Below is a small trained network, with its code and all its weights. Each question gives an input and a class and asks what happens when units are switched off, that is, made to give their printed mean instead of their output.

import numpy as np


def w(rows, s, z=0):
    codes = np.array(rows[::2]) - 128.0
    scale = np.full(codes.shape[1], s)
    scale[-1] = z or s
    return codes * scale


def f(y):
    return y / 2 * (1 + np.tanh(0.7978845608 * (y + 0.044715 * y**3)))


def log_softmax(a):
    a = a - a.max(-1, keepdims=True)
    return a - np.log(np.exp(a).sum(-1, keepdims=True))


def net(x, mask):
    res = np.array(x, float).reshape(1, 8) / 4 @ E
    y = f(res @ A[0][:, :-1].T + A[0][:, -1])
    res = res + np.where(mask, y, B[0][:, -1]) @ B[0][:, :-1]
    return log_softmax(res[-1] @ U[:, :-1].T + U[:, -1])


A, B = {}, {}
E = w([
[101,184,142,109,72,177,114],'x0',
[119,131,128,142,140,143,129],'x1',
[129,108,116,235,35,94,151],'x2',
[147,126,128,104,110,98,122],'x3',
[131,132,126,128,129,122,120],'x4',
[128,127,132,125,127,127,132],'x5',
[38,115,88,124,136,106,130],'x6',
[106,81,184,76,158,170,6],'x7',
],0.014)
A[0] = w([
[9,61,122,127,108,92,101,70],'neuron 1',
[114,44,174,126,105,156,37,52],'neuron 2',
[235,105,192,176,122,180,95,75],'neuron 3',
[157,7,134,165,193,88,116,79],'neuron 4',
[87,185,162,110,37,174,75,108],'neuron 5',
[122,71,138,196,55,122,103,2],'neuron 6',
],0.018,0.0065)
B[0] = w([
[75,161,24,95,103,68,61,233],'neuron 1',
[196,164,118,147,170,112,246,251],'neuron 2',
[36,149,3,96,111,51,60,224],'neuron 3',
[113,87,235,177,53,211,104,228],'neuron 4',
[123,64,211,181,79,175,100,234],'neuron 5',
[173,137,166,69,221,162,150,222],'neuron 6',
],0.014,0.017)
U = w([
[126,115,151,161,44,168,123,54],'0',
[182,184,74,186,83,99,245,205],'1',
[105,150,64,97,100,116,94,2],'2',
[146,123,151,1,242,197,78,255],'3',
],0.013,0.0048)

Each question gives the input, the list of numbers given to net, and the class t.
The units are the neurons (one row each of A and B). Each row of codes is followed by its name. A weight is (code - 128) times the scale printed after its matrix; where a second scale follows, it is the last column's (A, B and U).
mask holds one flag per neuron, in row order. A switched-off neuron (its flag False) gives its mean, the last column of its row in B, instead of its output. The means were averaged over made-up inputs and are rounded, as every weight is.
A unit's drop is (log p(t) with every unit on - log p(t) with that unit switched off) / (log p(t) with every unit on - log p(t) with every unit switched off).
The circuit of an input: a set's keep is (log p(t) with only the set's units on - log p(t) with every unit switched off) / (log p(t) with every unit on - log p(t) with every unit switched off). Starting from all 6 units, units are removed one at a time, each time the one whose removal leaves the highest keep (on an exact tie, the one counted first), for as long as the keep stays at least 0.8.
units of the circuit, in order: the units of the circuit, biggest drop first
most important unit: the unit with the biggest drop
k most important neurons: the k neurons with the biggest drops, biggest first
drop of u: that unit's drop, to one decimal
input [-1,-8,-6,-4,3,5,7,-2], class 2: most important unit	neuron 6
input [-7,7,4,-4,1,-4,2,-6], class 0: 2 most important neurons	[neuron 4; neuron 2]
input [4,0,0,4,4,-2,0,4], class 0: 2 most important neurons	[neuron 5; neuron 6]
input [4,-7,3,8,-6,-2,7,-3], class 2: 2 most important neurons	[neuron 2; neuron 1]
input [-2,-6,-3,-7,1,4,6,-1], class 2: 2 most important neurons	[neuron 6; neuron 2]
input [-5,5,1,5,5,1,3,-4], class 0: 2 most important neurons	[neuron 2; neuron 4]
input [6,-5,8,1,4,8,-1,0], class 3: 2 most important neurons	[neuron 6; neuron 4]
input [5,8,6,1,5,5,3,5], class 3: 2 most important neurons	[neuron 6; neuron 4]
input [3,5,1,-8,-8,7,-3,4], class 1: 3 most important neurons	[neuron 2; neuron 4; neuron 1]
input [-3,-2,7,-8,-7,4,2,-6], class 3: units of the circuit, in order	[neuron 6; neuron 2]
input [-3,-5,7,-1,-1,3,7,4], class 2: 2 most important neurons	[neuron 1; neuron 5]
input [-5,-6,3,-2,7,-8,-2,7], class 1: 2 most important neurons	[neuron 2; neuron 5]
input [6,2,7,5,-4,8,-5,7], class 1: 2 most important neurons	[neuron 2; neuron 4]
input [2,-2,7,-6,-5,5,-4,3], class 3: most important neuron	[neuron 6]
input [5,-1,-2,-4,1,-3,0,3], class 0: 2 most important neurons	[neuron 5; neuron 6]
input [-4,5,-7,-5,4,1,-8,-5], class 2: 2 most important neurons	[neuron 6; neuron 3]
input [-7,7,-5,-1,5,3,-6,7], class 0: drop of neuron 6	0.1
input [-6,-1,3,4,-7,-4,-3,-1], class 0: drop of neuron 4	0.9
input [2,-5,1,5,2,1,4,5], class 1: drop of neuron 4	0.1
input [1,-1,4,-3,8,-3,-7,2], class 2: drop of neuron 5	0.0
input [5,-4,8,-5,2,2,2,-3], class 3: units of the circuit, in order	[neuron 6]
